Below are the code and all the weights of a small trained network. Each question names an input and a class and asks about switching units off, where a switched-off unit gives its printed mean instead of its output.

import numpy as np


def w(rows, s, z=0):
    codes = np.array(rows[::2]) - 128.0
    scale = np.full(codes.shape[1], s)
    scale[-1] = z or s
    return codes * scale


def norm(h):
    return h / np.sqrt((h * h).mean(-1, keepdims=True) + 1e-5)


def f(y):
    return np.maximum(y, 0)


def log_softmax(a):
    a = a - a.max(-1, keepdims=True)
    return a - np.log(np.exp(a).sum(-1, keepdims=True))


def net(x, mask):
    res = np.array(x, float).reshape(1, 6) / 4 @ E
    u = 0
    for l in range(2):
        y = f(norm(res) @ A[l][:, :-1].T + A[l][:, -1])
        res = res + np.where(mask[u : u + 3], y, B[l][:, -1]) @ B[l][:, :-1]
        u += 3
    return log_softmax(norm(res)[-1] @ U[:, :-1].T + U[:, -1])


A, B = {}, {}
E = w([
[181,243,146,91],'x0',
[49,80,79,70],'x1',
[129,90,94,45],'x2',
[106,113,242,45],'x3',
[193,157,152,123],'x4',
[254,122,52,91],'x5',
],0.0048)
A[0] = w([
[191,155,199,158,50],'L0N0',
[140,122,93,7,1],'L0N1',
[65,68,209,97,86],'L0N2',
],0.011,0.004)
B[0] = w([
[240,126,204,124,191],'L0N0',
[171,210,41,10,204],'L0N1',
[67,88,185,66,253],'L0N2',
],0.012,0.0049)
A[1] = w([
[228,248,248,212,3],'L1N0',
[142,124,19,237,41],'L1N1',
[2,239,174,131,80],'L1N2',
],0.012,0.0015)
B[1] = w([
[176,213,248,167,254],'L1N0',
[186,49,95,187,197],'L1N1',
[11,157,72,193,203],'L1N2',
],0.014,0.0079)
U = w([
[102,151,102,198,6],'0',
[206,4,71,175,28],'1',
[20,85,147,94,168],'2',
[184,166,52,22,204],'3',
[205,192,229,145,206],'4',
],0.014,0.0022)

Each question gives the input, the list of numbers given to net, and the class t.
The units are the neurons (one row each of A and B). Each row of codes is followed by its name. A weight is (code - 128) times the scale printed after its matrix; where a second scale follows, it is the last column's (A, B and U).
mask holds one flag per neuron, layer by layer. A switched-off neuron (its flag False) gives its mean, the last column of its row in B, instead of its output. The means were averaged over made-up inputs and are rounded, as every weight is.
A unit's drop is (log p(t) with every unit on - log p(t) with that unit switched off) / (log p(t) with every unit on - log p(t) with every unit switched off).
The circuit of an input: a set's keep is (log p(t) with only the set's units on - log p(t) with every unit switched off) / (log p(t) with every unit on - log p(t) with every unit switched off). Starting from all 6 units, units are removed one at a time, each time the one whose removal leaves the highest keep (on an exact tie, the one counted first), for as long as the keep stays at least 0.8.
circuit, biggest first: the units of the circuit, biggest drop first
unit that matters most: the unit with the biggest drop
top k neurons: the k neurons with the biggest drops, biggest first
top k neurons in layer l: the k neurons of layer l with the biggest drops, biggest first
drop of u: that unit's drop, to one decimal
input [0,2,-2,1,-4,2], class 2: circuit, biggest first -> (L1N0)
input [3,-4,8,-4,-4,-4], class 0: top 3 neurons -> (L0N0 L0N2 L0N1)
input [-6,-3,1,2,1,1], class 2: circuit, biggest first -> (L1N0 L1N1)
input [7,-3,-1,8,-7,-6], class 2: circuit, biggest first -> (L0N2 L1N0)
input [-2,-3,-4,-3,-2,6], class 1: circuit, biggest first -> (L1N1 L0N2)
input [1,2,-6,-2,-3,-1], class 0: top 2 neurons in layer 0 -> (L0N0 L0N2)
input [-7,-3,5,-4,3,-5], class 2: circuit, biggest first -> (L1N0 L1N1)
input [-2,-5,8,-3,-2,1], class 1: top 3 neurons -> (L0N2 L1N0 L0N0)
input [-8,4,-6,2,3,6], class 1: top 2 neurons -> (L1N0 L0N2)
input [-4,0,-4,6,8,-4], class 2: top 2 neurons -> (L0N2 L1N0)
input [2,-3,8,6,-3,1], class 3: top 2 neurons -> (L0N1 L1N0)
input [5,-4,8,4,-3,8], class 3: top 2 neurons -> (L1N0 L0N1)
input [-6,-8,-3,-8,-4,-3], class 1: top 2 neurons -> (L1N1 L0N0)
input [4,-6,8,-7,-5,-1], class 1: unit that matters most -> L0N0
input [-3,-1,0,0,-1,5], class 1: top 2 neurons -> (L0N2 L1N0)
input [-7,3,-6,8,4,-6], class 2: drop of L0N2 -> 0.1
input [-2,-4,2,4,-6,6], class 3: drop of L1N1 -> 0.0
input [-3,4,1,6,-1,4], class 3: drop of L0N1 -> 0.5
